Below is a small trained network, with its code and all its weights. Each question gives an input and a class and asks what happens when units are switched off, that is, made to give their printed mean instead of their output.

import numpy as np


def w(rows, s, z=0):
    codes = np.array(rows[::2]) - 128.0
    scale = np.full(codes.shape[1], s)
    scale[-1] = z or s
    return codes * scale


def f(y):
    return np.maximum(y, 0)


def log_softmax(a):
    a = a - a.max(-1, keepdims=True)
    return a - np.log(np.exp(a).sum(-1, keepdims=True))


def net(x, mask):
    res = np.array(x, float).reshape(1, 4) / 4 @ E
    y = f(res @ A[0][:, :-1].T + A[0][:, -1])
    res = res + np.where(mask, y, B[0][:, -1]) @ B[0][:, :-1]
    return log_softmax(res[-1] @ U[:, :-1].T + U[:, -1])


A, B = {}, {}
E = w([
[104,153,188,51,114,2,215,29],'x0',
[76,192,54,148,241,91,191,193],'x1',
[200,201,179,165,32,131,235,185],'x2',
[55,140,40,179,10,58,51,143],'x3',
],0.0082)
A[0] = w([
[142,138,115,165,69,70,48,164,117],'N1',
[93,185,83,110,200,80,168,184,79],'N2',
[145,97,165,86,164,194,163,123,24],'N3',
[111,105,123,133,175,91,77,116,23],'N4',
[104,157,69,149,68,82,100,121,33],'N5',
[115,65,101,164,131,191,101,200,46],'N6',
[141,152,129,120,142,151,132,106,80],'N7',
[146,110,195,133,220,148,172,146,45],'N8',
[126,102,167,128,120,133,55,71,128],'N9',
[140,116,182,87,172,135,184,83,114],'N10',
[176,117,148,122,162,148,140,118,32],'N11',
[164,159,150,186,121,178,106,233,67],'N12',
[118,184,82,199,177,111,171,123,77],'N13',
[97,141,106,121,182,99,116,141,114],'N14',
[87,187,105,185,132,115,108,109,68],'N15',
[59,137,86,141,68,103,104,130,27],'N16',
[129,155,159,131,161,63,106,82,51],'N17',
[78,136,145,163,87,2,108,112,160],'N18',
[199,52,188,78,13,144,76,68,67],'N19',
[174,228,147,167,61,139,189,153,5],'N20',
[103,164,81,164,186,107,180,176,106],'N21',
[183,87,134,122,95,162,127,83,83],'N22',
[175,116,175,136,182,89,118,132,61],'N23',
[143,180,179,97,107,42,152,139,79],'N24',
[107,122,112,167,103,40,52,136,108],'N25',
[71,108,102,142,226,114,103,109,61],'N26',
[89,173,137,135,94,96,75,153,15],'N27',
[155,84,132,153,119,174,61,176,86],'N28',
[33,85,112,125,201,132,46,74,42],'N29',
[177,102,189,152,91,147,61,79,60],'N30',
[134,99,102,159,130,177,128,166,2],'N31',
[72,150,149,77,100,19,188,72,75],'N32',
[215,209,132,193,32,169,227,185,23],'N33',
[137,26,119,103,110,141,84,82,83],'N34',
[182,100,193,119,82,128,82,114,17],'N35',
[214,134,168,33,222,170,120,126,64],'N36',
[60,13,64,37,182,139,58,70,93],'N37',
[80,186,89,169,249,66,165,171,46],'N38',
[149,125,78,213,117,193,95,159,31],'N39',
[93,114,92,162,63,61,92,111,84],'N40',
[147,112,132,208,103,166,92,199,137],'N41',
[161,156,198,86,208,198,118,103,60],'N42',
[106,82,97,182,154,195,76,134,131],'N43',
[33,100,81,179,62,116,144,142,112],'N44',
[96,156,143,23,129,15,143,42,124],'N45',
[120,176,85,179,170,194,113,187,140],'N46',
[143,161,99,134,32,110,181,185,73],'N47',
],0.0085,0.0051)
B[0] = w([
[102,143,118,120,131,180,171,153,198],'N1',
[105,184,175,45,20,116,48,118,196],'N2',
[65,62,128,143,81,172,163,175,170],'N3',
[128,95,127,99,136,78,169,130,156],'N4',
[78,50,126,136,97,191,177,178,176],'N5',
[118,94,174,117,187,174,66,61,196],'N6',
[138,91,160,126,106,142,142,136,136],'N7',
[42,69,133,148,72,170,164,173,188],'N8',
[142,224,99,78,57,64,144,165,185],'N9',
[75,107,188,179,137,206,157,173,199],'N10',
[81,72,118,143,91,163,143,148,151],'N11',
[147,94,168,112,171,136,79,29,200],'N12',
[87,193,161,76,40,89,66,146,173],'N13',
[158,142,130,82,88,69,113,151,171],'N14',
[90,99,154,93,102,133,122,170,157],'N15',
[68,61,115,162,94,200,180,185,176],'N16',
[140,94,134,133,160,146,112,66,160],'N17',
[122,110,215,188,169,211,159,179,215],'N18',
[138,201,111,69,73,102,56,170,234],'N19',
[161,47,9,94,146,47,190,63,185],'N20',
[106,222,162,83,43,83,50,160,192],'N21',
[128,180,133,66,52,78,80,186,167],'N22',
[75,128,132,156,137,153,146,148,149],'N23',
[161,88,166,138,179,120,94,38,183],'N24',
[68,102,115,147,138,198,198,179,198],'N25',
[152,136,40,82,109,66,168,114,191],'N26',
[50,56,133,131,98,171,172,163,151],'N27',
[132,105,211,162,167,121,74,49,194],'N28',
[153,71,65,109,149,49,215,100,216],'N29',
[126,174,153,59,72,81,69,179,183],'N30',
[91,60,163,128,131,136,75,77,157],'N31',
[136,110,239,146,182,200,31,22,227],'N32',
[161,52,3,73,158,21,227,66,224],'N33',
[146,164,90,76,78,49,132,126,185],'N34',
[113,172,126,44,60,85,72,139,169],'N35',
[42,76,124,151,103,189,193,202,207],'N36',
[181,88,45,121,200,26,230,113,247],'N37',
[91,191,101,61,28,94,50,146,212],'N38',
[146,74,186,145,131,155,104,78,198],'N39',
[77,107,108,156,139,188,148,204,196],'N40',
[148,130,194,153,161,135,120,75,213],'N41',
[62,62,126,190,86,179,189,196,194],'N42',
[167,128,211,131,195,140,111,70,210],'N43',
[74,119,175,119,143,192,180,191,196],'N44',
[204,87,236,193,196,179,37,38,254],'N45',
[158,119,239,98,148,148,69,69,214],'N46',
[151,81,74,113,158,97,206,105,181],'N47',
],0.0055,0.011)
U = w([
[138,86,169,148,212,206,43,23,88],'0',
[58,70,108,151,117,252,192,242,105],'1',
[154,76,32,113,168,2,206,78,113],'2',
[112,178,115,88,17,74,23,172,107],'3',
[174,156,125,157,199,163,128,165,255],'4',
[142,184,29,250,160,139,100,167,104],'5',
],0.0088,0.019)

Each question gives the input, the list of numbers given to net, and the class t.
The units are the neurons (one row each of A and B). Each row of codes is followed by its name. A weight is (code - 128) times the scale printed after its matrix; where a second scale follows, it is the last column's (A, B and U).
mask holds one flag per neuron, in row order. A switched-off neuron (its flag False) gives its mean, the last column of its row in B, instead of its output. The means were averaged over made-up inputs and are rounded, as every weight is.
A unit's drop is (log p(t) with every unit on - log p(t) with that unit switched off) / (log p(t) with every unit on - log p(t) with every unit switched off).
The circuit of an input: a set's keep is (log p(t) with only the set's units on - log p(t) with every unit switched off) / (log p(t) with every unit on - log p(t) with every unit switched off). Starting from the 12 units with the biggest drops (on a tie, the unit counted first), units are removed one at a time, each time the one whose removal leaves the highest keep (on an exact tie, the one counted first), for as long as the keep stays at least 0.8.
circuit, biggest first: the units of the circuit, biggest drop first
unit that matters most: the unit with the biggest drop
top k neurons: the k neurons with the biggest drops, biggest first
drop of u: that unit's drop, to one decimal
input [-6,-1,6,-3], class 0: unit that matters most -> N37
input [7,0,7,2], class 0: top 3 neurons -> (N32; N45; N37)
input [-7,-6,7,-6], class 0: top 3 neurons -> (N12; N37; N28)
input [-3,-6,-6,1], class 2: circuit, biggest first -> (N37; N29)
input [8,2,-8,6], class 0: top 2 neurons -> (N45; N32)
input [-7,7,-2,-1], class 0: top 3 neurons -> (N46; N6; N43)
input [3,-5,-4,3], class 3: top 3 neurons -> (N19; N33; N9)
input [6,-2,-3,5], class 0: top 2 neurons -> (N45; N32)
input [0,-8,6,0], class 3: top 2 neurons -> (N19; N37)
input [-2,4,6,-5], class 2: top 2 neurons -> (N33; N20)
input [7,-8,8,-7], class 2: top 3 neurons -> (N33; N20; N24)
input [2,-1,5,-5], class 1: top 2 neurons -> (N37; N10)
input [4,5,1,3], class 3: top 3 neurons -> (N38; N2; N21)
input [-2,4,7,-4], class 2: circuit, biggest first -> (N33)
input [-7,6,8,1], class 2: top 2 neurons -> (N33; N20)
input [7,3,-4,3], class 0: drop of N18 -> 0.0
input [5,-5,8,-3], class 2: drop of N33 -> 0.4
input [1,8,-2,8], class 1: drop of N19 -> 0.1
input [-1,-4,-4,2], class 2: drop of N21 -> 0.1
input [-3,-4,3,4], class 1: unit that matters most -> N45
